Here is a tiny trained network, its code and every weight. The questions are about switching its units off for an input and a class, where a switched-off unit gives its printed mean instead of its output.

import numpy as np


def w(rows, s, z=0):
    codes = np.array(rows[::2]) - 128.0
    scale = np.full(codes.shape[1], s)
    scale[-1] = z or s
    return codes * scale


def norm(h):
    return h / np.sqrt((h * h).mean(-1, keepdims=True) + 1e-5)


def f(y):
    return y / 2 * (1 + np.tanh(0.7978845608 * (y + 0.044715 * y**3)))


def log_softmax(a):
    a = a - a.max(-1, keepdims=True)
    return a - np.log(np.exp(a).sum(-1, keepdims=True))


def net(x, mask):
    res = np.array(x, float).reshape(1, 5) / 4 @ E
    u = 0
    for l in range(4):
        y = f(norm(res) @ A[l][:, :-1].T + A[l][:, -1])
        res = res + np.where(mask[u : u + 4], y, B[l][:, -1]) @ B[l][:, :-1]
        u += 4
    return log_softmax(norm(res)[-1] @ U[:, :-1].T + U[:, -1])


A, B = {}, {}
E = w([
[94,144,101,131,118,147],'x0',
[2,89,142,106,152,154],'x1',
[145,142,147,127,143,106],'x2',
[164,150,115,118,213,186],'x3',
[194,89,166,92,126,97],'x4',
],0.0098)
A[0] = w([
[22,72,149,65,196,109,247],'L0N0',
[83,115,148,200,136,123,50],'L0N1',
[103,143,172,2,48,149,203],'L0N2',
[98,85,130,46,244,252,144],'L0N3',
],0.0056,0.0013)
B[0] = w([
[85,78,232,105,133,25,230],'L0N0',
[137,72,81,154,89,164,133],'L0N1',
[63,129,54,197,125,143,157],'L0N2',
[180,255,198,144,171,161,255],'L0N3',
],0.009,0.0048)
A[1] = w([
[180,67,226,33,125,121,248],'L1N0',
[86,74,133,40,240,170,246],'L1N1',
[210,135,100,169,193,167,108],'L1N2',
[156,192,150,136,200,2,79],'L1N3',
],0.0064,0.0013)
B[1] = w([
[101,190,119,199,146,135,252],'L1N0',
[99,158,193,147,186,181,229],'L1N1',
[2,74,30,67,109,177,255],'L1N2',
[69,127,75,163,102,193,249],'L1N3',
],0.0082,0.0029)
A[2] = w([
[132,102,90,184,2,102,24],'L2N0',
[97,158,75,178,177,80,39],'L2N1',
[174,88,69,136,218,92,143],'L2N2',
[87,103,164,204,96,52,2],'L2N3',
],0.0069,0.00096)
B[2] = w([
[231,188,175,151,110,63,255],'L2N0',
[194,95,92,110,70,72,155],'L2N1',
[85,219,59,10,101,106,138],'L2N2',
[70,75,67,117,89,137,234],'L2N3',
],0.011,0.0033)
A[3] = w([
[74,12,140,121,91,117,93],'L3N0',
[154,157,92,145,41,91,164],'L3N1',
[209,163,87,116,116,244,147],'L3N2',
[114,163,8,81,141,164,9],'L3N3',
],0.011,0.0016)
B[3] = w([
[100,12,3,77,195,2,203],'L3N0',
[160,128,177,214,138,224,227],'L3N1',
[104,52,97,51,78,61,255],'L3N2',
[179,159,119,25,141,85,224],'L3N3',
],0.0087,0.0069)
U = w([
[193,132,158,201,57,142,248],'0',
[167,132,87,4,110,117,70],'1',
[69,10,104,147,129,54,55],'2',
[83,173,207,127,178,184,160],'3',
],0.017,0.0018)

Each question gives the input, the list of numbers given to net, and the class t.
The units are the neurons (one row each of A and B). Each row of codes is followed by its name. A weight is (code - 128) times the scale printed after its matrix; where a second scale follows, it is the last column's (A, B and U).
mask holds one flag per neuron, layer by layer. A switched-off neuron (its flag False) gives its mean, the last column of its row in B, instead of its output. The means were averaged over made-up inputs and are rounded, as every weight is.
A unit's drop is (log p(t) with every unit on - log p(t) with that unit switched off) / (log p(t) with every unit on - log p(t) with every unit switched off).
most important unit: the unit with the biggest drop
k most important neurons: the k neurons with the biggest drops, biggest first
k most important neurons of layer l: the k neurons of layer l with the biggest drops, biggest first
drop when u is switched off: that unit's drop, to one decimal
input [-8,0,0,-8,5], class 0: most important unit -> L2N0
input [-6,-4,2,0,7], class 0: 2 most important neurons -> [L0N3, L3N1]
input [-7,8,-3,1,-7], class 3: 2 most important neurons -> [L0N3, L1N1]
input [8,7,5,1,-1], class 3: 2 most important neurons -> [L0N3, L1N1]
input [4,1,1,8,3], class 3: 2 most important neurons of layer 3 -> [L3N0, L3N3]
input [-2,6,-4,1,-2], class 3: 3 most important neurons -> [L0N3, L1N1, L3N2]
input [0,0,7,1,-7], class 1: 2 most important neurons -> [L2N0, L0N0]
input [6,-1,-4,0,7], class 0: 3 most important neurons -> [L0N3, L2N0, L3N1]
input [4,-5,6,0,4], class 0: 2 most important neurons -> [L0N3, L3N1]
input [0,3,4,1,8], class 3: drop when L3N2 is switched off -> 0.1
input [-8,7,7,1,4], class 3: drop when L1N0 is switched off -> 0.2
input [-2,-3,-6,-7,0], class 0: drop when L2N0 is switched off -> 0.4
